Below is a small trained network, with its code and all its weights. Each question gives an input and a class and asks what happens when units are switched off, that is, made to give their printed mean instead of their output.

import numpy as np


def w(rows, s, z=0):
    codes = np.array(rows[::2]) - 128.0
    scale = np.full(codes.shape[1], s)
    scale[-1] = z or s
    return codes * scale


def norm(h):
    return h / np.sqrt((h * h).mean(-1, keepdims=True) + 1e-5)


def f(y):
    return y / 2 * (1 + np.tanh(0.7978845608 * (y + 0.044715 * y**3)))


def log_softmax(a):
    a = a - a.max(-1, keepdims=True)
    return a - np.log(np.exp(a).sum(-1, keepdims=True))


def net(x, mask):
    res = np.array(x, float).reshape(1, 3) / 4 @ E
    u = 0
    for l in range(2):
        y = f(norm(res) @ A[l][:, :-1].T + A[l][:, -1])
        res = res + np.where(mask[u : u + 11], y, B[l][:, -1]) @ B[l][:, :-1]
        u += 11
    return log_softmax(norm(res)[-1] @ U[:, :-1].T + U[:, -1])


A, B = {}, {}
E = w([
[193,75,1,124,103,173],'x0',
[39,166,15,32,180,214],'x1',
[84,62,94,172,212,158],'x2',
],0.0064)
A[0] = w([
[216,55,62,131,82,88,34],'L0N1',
[110,139,138,117,190,147,42],'L0N2',
[112,127,143,160,173,128,171],'L0N3',
[155,101,170,202,140,112,129],'L0N4',
[138,223,159,128,71,111,3],'L0N5',
[66,107,123,132,163,173,139],'L0N6',
[179,80,97,150,76,114,76],'L0N7',
[117,129,162,132,104,150,96],'L0N8',
[152,119,11,91,87,234,60],'L0N9',
[80,93,140,145,172,170,106],'L0N10',
[131,70,101,201,133,152,123],'L0N11',
],0.013,0.0043)
B[0] = w([
[59,45,178,173,129,245,192],'L0N1',
[84,156,175,122,132,170,141],'L0N2',
[130,140,157,177,126,90,151],'L0N3',
[181,75,98,128,184,107,178],'L0N4',
[55,110,61,73,133,77,166],'L0N5',
[119,215,137,166,122,125,179],'L0N6',
[92,100,160,172,115,221,169],'L0N7',
[174,91,72,137,82,123,130],'L0N8',
[191,129,108,105,170,121,249],'L0N9',
[93,175,195,139,33,97,161],'L0N10',
[125,85,77,136,38,138,167],'L0N11',
],0.011,0.012)
A[1] = w([
[154,57,60,123,205,110,150],'L1N1',
[110,175,104,84,165,70,135],'L1N2',
[100,210,198,131,76,171,2],'L1N3',
[84,158,212,152,146,204,78],'L1N4',
[36,153,106,116,199,161,111],'L1N5',
[1,94,111,40,2,66,101],'L1N6',
[189,160,70,81,216,184,54],'L1N7',
[14,126,64,42,72,48,50],'L1N8',
[163,125,150,202,72,139,212],'L1N9',
[91,172,72,137,132,54,156],'L1N10',
[230,96,45,172,167,171,93],'L1N11',
],0.0092,0.0044)
B[1] = w([
[159,221,221,193,199,105,231],'L1N1',
[155,46,156,35,135,167,214],'L1N2',
[90,121,187,160,207,143,165],'L1N3',
[141,147,255,220,5,137,185],'L1N4',
[157,91,179,207,139,68,179],'L1N5',
[99,107,122,42,156,91,221],'L1N6',
[222,193,134,87,156,181,226],'L1N7',
[75,2,138,19,57,116,210],'L1N8',
[127,195,1,46,155,151,215],'L1N9',
[92,59,105,119,65,138,211],'L1N10',
[72,192,220,40,127,44,253],'L1N11',
],0.0073,0.0052)
U = w([
[84,74,126,12,93,72,196],'0',
[116,211,16,124,76,196,2],'1',
[223,99,130,155,227,39,142],'2',
[233,225,127,27,206,186,111],'3',
[137,52,114,183,107,249,246],'4',
[48,235,201,160,72,113,110],'5',
[140,156,59,172,67,58,82],'6',
],0.017,0.0045)

Each question gives the input, the list of numbers given to net, and the class t.
The units are the neurons (one row each of A and B). Each row of codes is followed by its name. A weight is (code - 128) times the scale printed after its matrix; where a second scale follows, it is the last column's (A, B and U).
mask holds one flag per neuron, layer by layer. A switched-off neuron (its flag False) gives its mean, the last column of its row in B, instead of its output. The means were averaged over made-up inputs and are rounded, as every weight is.
A unit's drop is (log p(t) with every unit on - log p(t) with that unit switched off) / (log p(t) with every unit on - log p(t) with every unit switched off).
The circuit of an input: a set's keep is (log p(t) with only the set's units on - log p(t) with every unit switched off) / (log p(t) with every unit on - log p(t) with every unit switched off). Starting from the 12 units with the biggest drops (on a tie, the unit counted first), units are removed one at a time, each time the one whose removal leaves the highest keep (on an exact tie, the one counted first), for as long as the keep stays at least 0.8.
units of the circuit, in order: the units of the circuit, biggest drop first
unit that matters most: the unit with the biggest drop
top k neurons: the k neurons with the biggest drops, biggest first
k most important neurons of layer l: the k neurons of layer l with the biggest drops, biggest first
drop of u: that unit's drop, to one decimal
input [1,4,2], class 3: most important neuron of layer 0 : L0N9
input [-2,5,-1], class 5: top 3 neurons : L0N4; L0N2; L0N6
input [-6,1,0], class 0: 2 most important neurons of layer 0 : L0N1; L0N7
input [3,1,4], class 1: top 2 neurons : L0N11; L0N10
input [-8,-3,3], class 2: 2 most important neurons of layer 0 : L0N4; L0N1
input [-8,-7,-7], class 0: top 2 neurons : L0N5; L0N9
input [-2,-8,-6], class 2: top 3 neurons : L0N4; L0N10; L0N11
input [-6,-7,-8], class 0: 2 most important neurons of layer 0 : L0N5; L0N9
input [2,5,5], class 3: top 2 neurons : L0N9; L0N1
input [2,0,5], class 1: top 2 neurons : L0N11; L1N9
input [-1,-1,5], class 5: top 3 neurons : L0N10; L0N9; L0N6
input [-4,-6,-5], class 0: top 3 neurons : L0N5; L0N9; L0N1
input [-5,-3,8], class 6: top 2 neurons : L0N4; L0N10
input [4,8,6], class 3: units of the circuit, in order : L0N9
input [-7,7,-4], class 0: top 3 neurons : L0N1; L0N7; L1N8
input [-6,-2,8], class 5: top 2 neurons : L0N10; L0N9
input [-5,-8,-6], class 2: drop of L1N11 : 0.2
input [3,6,5], class 3: drop of L0N9 : 2.4
input [8,3,6], class 3: drop of L0N9 : 1.6
input [1,6,2], class 3: unit that matters most : L0N9
